Each row has a name. Each piece below is followed by the name of the row it came from, unless a question asks for something else. Each question is about the rows just above it. Places in a row count from 1.

-293 -281 -423  152  330 -548 -383 -437  -23 -170 -127  374 -234 -244 -389   30 -294 -511  271 -392 -195 -112 -254 -209  304 -133  405  457 -445 -314  346  289 -418 -311  170  -42  164   65 -213 -706  204  231 -270 -164 -191  -89  344  <134>
 -80  272  390  -75 -243  416  300 -102   59  331  -32 -305  -43  367  496 -145  451  666 -161  398  -84   63  469  -24 -244  -89 -256 -300  562  -61 -127 -116   44  438  -36  -52   31 -203  -57  853 -196 -155  142 -193  -87 -126 -160  <91>
 205 -238 -330   43  144 -304 -223  293  -95 -353   92   29  123 -369 -440  154 -431 -615   85 -344  186  -35 -481  128  143  169  135  166 -524  223   26   14   92 -432  -31   73 -116  211  158 -774  146   84  -68  291  193  178   51  <39>
-157  204  283  -49 -140  266  194 -231   74  -42  -76 -188  -95  312  382 -125  372  523  -86  299 -145   30  402  -95 -134 -139 -136 -163  455 -166  -36  -27  -63  361   16  -57   86 -176 -118  667  129  -86   62 -233 -145 -141  -54  <13>
128 is at row and place
<39>, 24
Row and place of -548 in the named rows:
<134>, 6
Where in the named rows is -43?
<91>, 13

-232 -191 -283   37  -71 -411 -213  -72 -236 -139  193 -116   51  -23 -173   33   88 -221    4   23  187   15  246  225  142  179  -92  -86 -191  -64  -26   34    9  235  199  155  -44  166 -304 -515   44  216  387   50 -158 -173 -231   -8   53 : <144>
-214 -174 -235    7  -34 -241 -230  -69 -229 -168  149 -129   -7 -111 -136  120   73 -209  115  104  235   38  243  201  147  273 -136  -82 -263  -19  -19    5   27  244  243  221  -51  116 -282 -409  179  231  400   98 -251 -113 -182   54   85 : <82>
 133  145  323    3  -59  188  251  158  189  -43  122   24  175  -71   69  603  -97   26  347   95  -83  -46  -11 -484   77  -73  -70  181 -185    3  187   28 -175  185 -131  165  -33  -33  100 -184  247   -3  149  -38  211 -162  -84  394 -177 : <138>
 113  197  201  -56   18  269  224   97   18   19  115 -284  155   30  -40  607  -69   -8  392  -63  -97 -171  120 -459  120   51 -114  161 -245  170    1  -19 -138  150  -40  122  -17   49   39 -171  316  136  476 -122  105 -125 -171  206 -225 : <35>
 133  145  323    3  -59  188  251  158   50  -43  122   24  175  -71   69  603  -97   26  347   95  -83  -46  -11 -484   77  -73  -70  181 -185    3  187   28 -175  -54 -131  165  -33  -33  100 -184  247   -3  149  -38  211 -162  -84  394 -177 : <73>
Among the named rows, does one hold  185 -131 next to each other, in this order?
yes
607 is at row and place
<35>, 16
Does one of the named rows hold -225  206 -171 side by side, in this order?
no
Number of entries in -232 -191 -283   37  -71 -411 -213  -72 -236 -139  193 -116   51  -23 -173   33   88 -221    4   23  187   15  246  225  142  179  -92  -86 -191  -64  -26   34    9  235  199:
35
How many entries does 133 145 323   3 -59 188 251 158 189 -43 122  24 175 -71  69 603 -97  26 347  95 -83 have?
21

 248  374    9  216  -73  203  -35 -244   29 -> <130>
 -83 -293  -72 -235 -302   16 -138   20   68 -> <164>
248 374   9 216 -73  35 -35  39 861 -> <54>
-224   92  108  127   17 -150  -20  306  418 -> <132>
-283   22 -309   95 -223 -266 -143 -147  663 -> <187>
 310 -190   90 -434 -114 -206 -176  169  537 -> <3>
  38  138 -323  188 -167  202  -16 -337 -325 -> <70>
248 374   9 216 179  38 359 218  22 -> <14>
  38  138 -323  188  -74  202  -16  128  551 -> <179>
Where in the named rows is 16?
<164>, 6
Does one of the named rows hold -283   22 -309 side by side, in this order?
yes
Row and place of 95 in the named rows:
<187>, 4
Number of entries in  -83 -293  -72:
3
537 is at row and place
<3>, 9
Where in the named rows is 92?
<132>, 2
Is  127   17 -151  -20 printed in one of the named rows, side by side and in this order?
no

-813 -617 -746  236  665  599 -832 -772   87  295  740 -436  617  524   52 -883  711 -813 -749 -746 -472 : <45>
 783  917  735 -854  190 -832  844  792 -818 -789  168  928  622  525 -830  951  156  891  814  740  852 : <86>
-813 -761 -746  236  665  212 -832 -772   87  295  740 -436  617  524   52 -883  711 -813 -749 -746 -472 : <15>
How many entries does  783  917  735 -854  190 -832  844 have?
7
Number of entries in -813 -617 -746  236  665  599 -832 -772   87  295  740:
11
Among the named rows, does one hold  525 -830 next to each other, in this order?
yes

495 425 567 445 465 358 389 375 392 512 509 525 441 497 461 387 400 398 391 453 529 = <89>
495 425 567 445 465 358 389 375 392 512 509 525 441 475 567 458 410 454 418 404 457 = <36>
495 425 567 445 511 358 389 375 392 512 509 525 441 475 567 458 463 444 431 537 400 = <29>
495 425 567 445 465 358 389 375 392 512 509 525 441 348 577 660 516 643 683 410 342 = <55>
465 400 460 492 527 437 389 427 465 430 509 592 429 370 504 518 424 587 577 404 465 = <111>
483 491 652 477 496 494 446 442 491 489 537 468 492 385 525 470 415 498 524 465 407 = <98>
463 is at row and place
<29>, 17
Among the named rows, does one hold 392 375 next to each other, in this order?
no
592 is at row and place
<111>, 12
Row and place of 429 in the named rows:
<111>, 13
Count the entries of 495 425 567 445 465 358 389 375 392 512 509 525 441 348 577 660 516 643 683 410 342:
21
How many entries does 495 425 567 445 511 358 389 375 392 512 509 525 441 475 567 have?
15

 -48  122 -194 -147  119  -48  124   92  281  431 -135  395 -188  260 -334 -311 -337 -325  572 -199 -456   31 -119  -48 -313  379   14  -24  165  226 -336  214 -702 -107 -> <162>
 -48  122 -194 -147  119  -48  124   92  281  431 -135  395 -188  260 -334 -311 -337 -325  572 -199 -456   31 -119  -48 -313 -193   14  -24  165  226 -336  214  -29 -107 -> <153>
-403   -2  359  710  416  276  -44  563 -254  248   93  491 -151  268 -419  -88  -11   75 -638 -383  214  281 -175  285  123 -167 -417 -365   16  164  707  359  -31  443 -> <175>
 -62  135 -168 -246  104  -48  122   94  261  433  -88  434 -333  223 -350 -277 -319 -191  509 -194 -365  112 -108   33 -342  309  -55  -47  219  251 -335  234 -672 -187 -> <147>
 202  263  246  -86 -226  -44 -192  112  137  157  185 -312 -126 -154  197 -469   87  155 -215   22 -338  -86  443  -55  -95  413 -405   91 -190  226 -124 -175 -218   69 -> <128>
 268  198  350 -106 -183   41 -310  138  106  138  160  273  -70 -185  158 -490   -8  138 -150   57 -280 -139  422   13  -65  428 -421  -14 -213  202 -116 -193 -186   12 -> <103>
 -25  174 -224  -93  153 -153   66  220  200  480 -184  428 -301  159 -335 -309 -253 -231  518 -244 -408   56  -42  127 -272  311  -63  -91  165  300 -306  281 -832 -137 -> <163>
-428 -286  577  444  331  -69   39  239  -53  252   31  556   12  181 -640 -135  -80  163 -403  142  462  319   80  256   47   76 -368 -524  134  436  528  341 -127  519 -> <93>
 268  198  350 -106 -183   41 -310  138  106  138  160  273  -70 -185  158 -490   -8  138 -150   57 -280 -139  422   13  -65  428 -421 -102 -213  202 -116 -193 -186   12 -> <160>
-242 -195  731  564  494  186 -100  675 -220  -28 -156  423 -259  269 -467 -151   90   99 -384 -156  469  585   66  270   20  -16 -599 -701  111  416  732  451    2  485 -> <149>
Row and place of -108 in the named rows:
<147>, 23
Is 416 276 -44 563 printed in one of the named rows, side by side and in this order?
yes
Is -244 -408   56 printed in one of the named rows, side by side and in this order?
yes
Number of entries in  -62  135 -168 -246  104  -48  122   94  261  433  -88  434 -333  223 -350 -277 -319 -191  509 -194 -365  112 -108   33 -342  309  -55  -47  219  251 -335:
31
Where in the named rows is -638?
<175>, 19
Number of entries in  -48  122 -194 -147  119  -48  124   92  281  431 -135  395 -188  260 -334 -311 -337 -325  572 -199 -456   31 -119  -48:
24
Count the entries of  202  263  246  -86 -226  -44 -192  112  137  157  185 -312 -126 -154  197 -469:
16

 -23  -12 -140 -145  -18 -684   68  249  162 = <34>
 -34    5  157  113 -394  328 -220   73  -48 = <80>
 164 -106  339 -115  224 -145  -17   87  282 = <69>
  28 -100  167  -40   22 -215  255   37  -60 = <135>
  -2   67  -30   33 -115  102   76  269 -131 = <146>
Row and place of -48 in the named rows:
<80>, 9
Does one of the named rows hold 255  37 side by side, in this order?
yes

